Below is a small trained network, with its code and all its weights. Each question gives an input and a class and asks what happens when units are switched off, that is, made to give their printed mean instead of their output.

import numpy as np


def w(rows, s, z=0):
    codes = np.array(rows[::2]) - 128.0
    scale = np.full(codes.shape[1], s)
    scale[-1] = z or s
    return codes * scale


def f(y):
    return y / 2 * (1 + np.tanh(0.7978845608 * (y + 0.044715 * y**3)))


def log_softmax(a):
    a = a - a.max(-1, keepdims=True)
    return a - np.log(np.exp(a).sum(-1, keepdims=True))


def net(x, mask):
    res = np.array(x, float).reshape(1, 6) / 4 @ E
    y = f(res @ A[0][:, :-1].T + A[0][:, -1])
    res = res + np.where(mask, y, B[0][:, -1]) @ B[0][:, :-1]
    return log_softmax(res[-1] @ U[:, :-1].T + U[:, -1])


A, B = {}, {}
E = w([
[128,109,165,57,226,220],'x0',
[128,125,123,129,128,129],'x1',
[209,207,145,173,130,169],'x2',
[62,195,101,110,84,166],'x3',
[158,107,168,104,2,160],'x4',
[76,96,159,235,144,175],'x5',
],0.0091)
A[0] = w([
[163,108,150,117,81,156,79],'neuron 1',
[176,77,207,157,146,85,46],'neuron 2',
[157,135,104,167,83,71,77],'neuron 3',
[88,106,190,230,116,109,89],'neuron 4',
[231,201,102,210,113,181,64],'neuron 5',
[139,122,99,168,90,82,65],'neuron 6',
[86,113,178,210,135,146,33],'neuron 7',
[117,158,84,145,175,95,34],'neuron 8',
[214,217,160,172,140,157,56],'neuron 9',
[126,159,101,170,102,66,53],'neuron 10',
[34,73,135,114,102,37,43],'neuron 11',
[190,154,17,58,87,32,104],'neuron 12',
[123,93,171,135,42,181,63],'neuron 13',
[132,34,101,86,59,153,123],'neuron 14',
[64,143,84,124,196,68,139],'neuron 15',
[102,57,183,68,164,205,69],'neuron 16',
[12,255,68,148,82,155,48],'neuron 17',
[166,145,113,54,137,120,70],'neuron 18',
[22,17,114,201,120,191,98],'neuron 19',
[199,92,132,122,74,208,187],'neuron 20',
[105,177,81,196,199,119,106],'neuron 21',
[75,153,126,176,196,90,91],'neuron 22',
[147,109,169,89,172,203,1],'neuron 23',
[115,88,188,153,38,180,89],'neuron 24',
[120,164,129,179,97,74,99],'neuron 25',
[111,141,153,170,94,76,117],'neuron 26',
[157,138,103,176,111,74,58],'neuron 27',
[125,136,157,242,123,212,95],'neuron 28',
[147,102,75,175,139,168,44],'neuron 29',
[60,206,42,95,84,179,104],'neuron 30',
[231,48,141,162,159,45,81],'neuron 31',
[141,142,44,147,181,138,88],'neuron 32',
[103,91,106,203,62,37,67],'neuron 33',
],0.0095,0.0072)
B[0] = w([
[95,186,144,95,177,88,148],'neuron 1',
[113,115,195,99,105,158,153],'neuron 2',
[112,170,97,141,195,176,179],'neuron 3',
[185,129,88,67,103,146,201],'neuron 4',
[53,33,70,104,131,70,217],'neuron 5',
[106,168,100,151,193,171,160],'neuron 6',
[145,156,102,29,65,151,166],'neuron 7',
[93,182,170,56,125,124,144],'neuron 8',
[38,23,88,82,133,83,196],'neuron 9',
[94,183,127,120,165,189,169],'neuron 10',
[74,98,76,122,156,123,190],'neuron 11',
[189,136,97,76,113,152,254],'neuron 12',
[115,180,197,78,157,61,181],'neuron 13',
[124,130,135,147,130,65,190],'neuron 14',
[163,138,178,132,96,64,228],'neuron 15',
[66,164,87,176,197,169,210],'neuron 16',
[143,76,193,132,110,175,244],'neuron 17',
[170,156,72,76,128,157,160],'neuron 18',
[201,119,72,63,86,132,246],'neuron 19',
[133,175,141,180,135,83,228],'neuron 20',
[148,181,195,114,119,65,213],'neuron 21',
[121,142,157,129,143,82,193],'neuron 22',
[56,216,84,125,199,209,166],'neuron 23',
[124,165,176,125,139,63,201],'neuron 24',
[99,164,102,149,162,167,184],'neuron 25',
[135,143,125,135,180,144,177],'neuron 26',
[81,160,130,118,177,177,157],'neuron 27',
[216,131,82,67,103,136,226],'neuron 28',
[113,139,124,79,95,128,121],'neuron 29',
[146,55,197,156,71,175,226],'neuron 30',
[137,72,254,121,36,215,195],'neuron 31',
[108,181,155,117,111,101,162],'neuron 32',
[84,164,119,159,179,172,225],'neuron 33',
],0.0086,0.0073)
U = w([
[88,175,110,154,170,194,107],'0',
[164,109,130,156,114,100,252],'1',
[211,128,84,60,93,126,85],'2',
[129,171,204,125,123,22,86],'3',
[125,44,238,138,93,196,85],'4',
[35,8,74,100,129,54,106],'5',
],0.011,0.021)

Each question gives the input, the list of numbers given to net, and the class t.
The units are the neurons (one row each of A and B). Each row of codes is followed by its name. A weight is (code - 128) times the scale printed after its matrix; where a second scale follows, it is the last column's (A, B and U).
mask holds one flag per neuron, in row order. A switched-off neuron (its flag False) gives its mean, the last column of its row in B, instead of its output. The means were averaged over made-up inputs and are rounded, as every weight is.
A unit's drop is (log p(t) with every unit on - log p(t) with that unit switched off) / (log p(t) with every unit on - log p(t) with every unit switched off).
The circuit of an input: a set's keep is (log p(t) with only the set's units on - log p(t) with every unit switched off) / (log p(t) with every unit on - log p(t) with every unit switched off). Starting from the 12 units with the biggest drops (on a tie, the unit counted first), units are removed one at a time, each time the one whose removal leaves the highest keep (on an exact tie, the one counted first), for as long as the keep stays at least 0.8.
units of the circuit, in order: the units of the circuit, biggest drop first
most important unit: the unit with the biggest drop
k most important neurons: the k neurons with the biggest drops, biggest first
drop when u is switched off: that unit's drop, to one decimal
input [-7,0,-7,8,4,-6], class 4: units of the circuit, in order	[neuron 30]
input [-1,-3,7,2,-6,-5], class 5: units of the circuit, in order	[neuron 9; neuron 5]
input [-2,3,-1,3,7,5], class 3: units of the circuit, in order	[neuron 13; neuron 24]
input [-6,-3,-4,0,-7,6], class 3: 3 most important neurons	[neuron 21; neuron 15; neuron 22]
input [8,6,-8,-2,1,0], class 0: 4 most important neurons	[neuron 16; neuron 23; neuron 5; neuron 9]
input [-3,-2,6,5,-4,-4], class 5: units of the circuit, in order	[neuron 5; neuron 9]
input [-5,7,5,7,-3,8], class 2: units of the circuit, in order	[neuron 28; neuron 4]
input [8,8,8,-5,5,6], class 0: 2 most important neurons	[neuron 23; neuron 16]
input [-4,-2,7,8,1,4], class 4: 2 most important neurons	[neuron 17; neuron 30]
input [4,0,-5,6,6,-4], class 3: 2 most important neurons	[neuron 14; neuron 13]
input [-5,2,-8,3,0,-8], class 2: 2 most important neurons	[neuron 12; neuron 5]
input [7,6,-5,-4,7,-6], class 0: units of the circuit, in order	[neuron 16; neuron 23]
input [-4,-6,8,2,-5,7], class 5: 2 most important neurons	[neuron 5; neuron 9]
input [4,0,8,4,-6,-3], class 5: 2 most important neurons	[neuron 9; neuron 5]
input [-8,1,8,-7,5,-7], class 0: most important unit	neuron 3
input [6,1,7,2,0,-2], class 5: 2 most important neurons	[neuron 9; neuron 5]
input [7,7,2,5,0,-7], class 0: 2 most important neurons	[neuron 23; neuron 19]
input [7,-3,-8,-8,-6,1], class 4: 2 most important neurons	[neuron 31; neuron 15]
input [-3,-1,-5,-5,-8,8], class 2: units of the circuit, in order	[neuron 19; neuron 4]
input [3,5,4,4,4,7], class 2: most important unit	neuron 28
input [7,5,2,-6,3,-6], class 0: units of the circuit, in order	[neuron 23; neuron 16]
input [1,1,-4,-8,2,1], class 4: drop when neuron 3 is switched off	0.0
